Below is a small trained network, with its code and all its weights. Each question gives an input and a target symbol and asks what happens when units are switched off, that is, made to give their printed mean instead of their output.

import numpy as np


def w(rows, s, z=0):
    codes = np.array(rows[::2]) - 128.0
    scale = np.full(codes.shape[1], s)
    scale[-1] = z or s
    return codes * scale


def f(y):
    return np.maximum(y, 0)


def softmax(a):
    e = np.exp(a - a.max(-1, keepdims=True))
    return e / e.sum(-1, keepdims=True)


def log_softmax(a):
    a = a - a.max(-1, keepdims=True)
    return a - np.log(np.exp(a).sum(-1, keepdims=True))


def net(x, mask):
    ids = ['Δαζμτφ'.index(c) for c in x.split()]
    T = len(ids)
    res = E[ids] + P[:T]
    r = res
    for j in range(3):
        rows = slice(3 * j, 3 * j + 3)
        q, k, v = (r @ M[0][rows].T for M in (Q, K, V))
        z = softmax(np.where(np.tri(T) > 0, q @ k.T / 3**0.5, -1e9)) @ v
        o = O[0][rows]
        res = res + np.where(mask[j], z, o[:, -1]) @ o[:, :-1]
    y = f(res @ A[0][:, :-1].T + A[0][:, -1])
    res = res + np.where(mask[3:7], y, B[0][:, -1]) @ B[0][:, :-1]
    return log_softmax(res[-1] @ U[:, :-1].T + U[:, -1])


Q, K, V, O, A, B = {}, {}, {}, {}, {}, {}
E = w([
[133,53,174,172,88],'Δ',
[168,168,118,148,81],'α',
[144,67,207,65,110],'ζ',
[27,150,165,47,63],'μ',
[148,196,190,217,147],'τ',
[151,252,133,194,119],'φ',
],0.014)
P = w([
[146,126,42,142,239],'0',
[167,94,150,127,2],'1',
[89,82,15,139,121],'2',
[46,107,144,168,148],'3',
[170,220,186,108,65],'4',
[68,81,2,139,121],'5',
],0.0095)
Q[0] = w([
[50,136,192,171,126],'H1',
[161,204,245,89,85],'H1',
[151,101,164,144,33],'H1',
[45,151,234,162,145],'H2',
[75,93,52,194,229],'H2',
[206,114,181,210,164],'H2',
[37,89,159,119,50],'H3',
[129,50,187,65,223],'H3',
[180,92,211,253,157],'H3',
],0.037)
K[0] = w([
[105,174,125,82,192],'H1',
[236,174,152,78,162],'H1',
[192,68,118,143,198],'H1',
[219,117,126,142,216],'H2',
[109,59,74,229,140],'H2',
[209,102,170,173,100],'H2',
[83,44,87,95,140],'H3',
[163,89,229,56,181],'H3',
[174,77,194,252,165],'H3',
],0.04)
V[0] = w([
[108,132,186,56,168],'H1',
[212,128,140,117,152],'H1',
[141,196,67,21,127],'H1',
[72,170,191,206,163],'H2',
[174,200,68,66,101],'H2',
[75,179,249,145,91],'H2',
[94,149,165,147,97],'H3',
[130,209,137,86,68],'H3',
[103,68,111,100,138],'H3',
],0.017)
O[0] = w([
[160,117,124,250,107,122],'H1',
[167,92,218,108,193,150],'H1',
[55,137,149,135,35,91],'H1',
[223,194,95,14,81,141],'H2',
[36,161,158,94,64,114],'H2',
[219,154,62,215,34,254],'H2',
[172,111,145,54,134,200],'H3',
[183,71,166,131,181,136],'H3',
[159,194,149,172,184,126],'H3',
],0.011,0.0048)
A[0] = w([
[199,126,128,184,89,101],'N1',
[121,93,101,75,234,2],'N2',
[216,60,96,110,51,129],'N3',
[119,114,96,140,247,88],'N4',
],0.014,0.0082)
B[0] = w([
[82,140,104,31,80,220],'N1',
[126,158,8,153,211,178],'N2',
[105,101,160,199,182,252],'N3',
[136,69,142,83,46,186],'N4',
],0.012,0.031)
U = w([
[142,65,124,162,122,63],'Δ',
[62,99,173,177,180,3],'α',
[130,3,209,201,150,134],'ζ',
[138,134,145,218,95,249],'μ',
[173,135,170,211,171,184],'τ',
[156,102,181,106,105,111],'φ',
],0.005,0.0058)

Each question gives the input, a string of symbols that net reads in full, and the target symbol t.
The units are the heads (3 rows each of Q, K, V and O) and the neurons (one row each of A and B). Each row of codes is followed by its name. A weight is (code - 128) times the scale printed after its matrix; where a second scale follows, it is the last column's (O, A, B and U).
mask holds one flag per unit, heads first, then neurons. A switched-off unit (its flag False) gives its mean, the last column of its rows in O or B, instead of its output. The means were averaged over made-up inputs and are rounded, as every weight is.
A unit's drop is (log p(t) with every unit on - log p(t) with that unit switched off) / (log p(t) with every unit on - log p(t) with every unit switched off).
The circuit of an input: a set's keep is (log p(t) with only the set's units on - log p(t) with every unit switched off) / (log p(t) with every unit on - log p(t) with every unit switched off). Starting from all 7 units, units are removed one at a time, each time the one whose removal leaves the highest keep (on an exact tie, the one counted first), for as long as the keep stays at least 0.8.
units of the circuit, in order: the units of the circuit, biggest drop first
unit that matters most: the unit with the biggest drop
k most important neurons: the k neurons with the biggest drops, biggest first
drop of u: that unit's drop, to one decimal
input α φ μ Δ, target α: unit that matters most => H2
input Δ α τ, target Δ: units of the circuit, in order => H2, N2, N4, H1
input τ μ μ ζ μ ζ, target μ: units of the circuit, in order => H1, H3
input Δ ζ ζ, target Δ: units of the circuit, in order => N2, N4, H1, H2
input τ ζ τ φ, target τ: units of the circuit, in order => H2, H1, N1, N4
input φ ζ τ α, target φ: units of the circuit, in order => H2, N3
input ζ μ μ τ α, target ζ: units of the circuit, in order => H3, N3
input φ ζ ζ τ, target φ: units of the circuit, in order => H2, N3
input Δ ζ φ, target Δ: units of the circuit, in order => H2, N3, N2, H3
input Δ ζ μ α, target Δ: 2 most important neurons => N4, N2
input Δ Δ φ, target Δ: units of the circuit, in order => H1, N4, N2, H2
input μ μ φ ζ τ, target ζ: units of the circuit, in order => N3, H3
input τ Δ α τ, target τ: units of the circuit, in order => H2, H1, N1, N4
input α τ ζ ζ ζ, target μ: units of the circuit, in order => H2
input μ φ μ Δ, target μ: 3 most important neurons => N3, N1, N4
input α ζ τ α, target α: 2 most important neurons => N4, N1
input τ μ φ μ ζ, target ζ: 2 most important neurons => N3, N2
input φ μ ζ Δ, target φ: 2 most important neurons => N3, N2
input τ ζ Δ μ, target τ: 2 most important neurons => N1, N2
input τ τ ζ Δ ζ ζ, target Δ: unit that matters most => N4
input α τ τ ζ α τ, target τ: 3 most important neurons => N1, N4, N3
input Δ φ τ μ, target Δ: 2 most important neurons => N2, N4
input Δ μ τ α, target Δ: 3 most important neurons => N2, N4, N3
input α ζ Δ τ α τ, target Δ: drop of N2 => 0.6
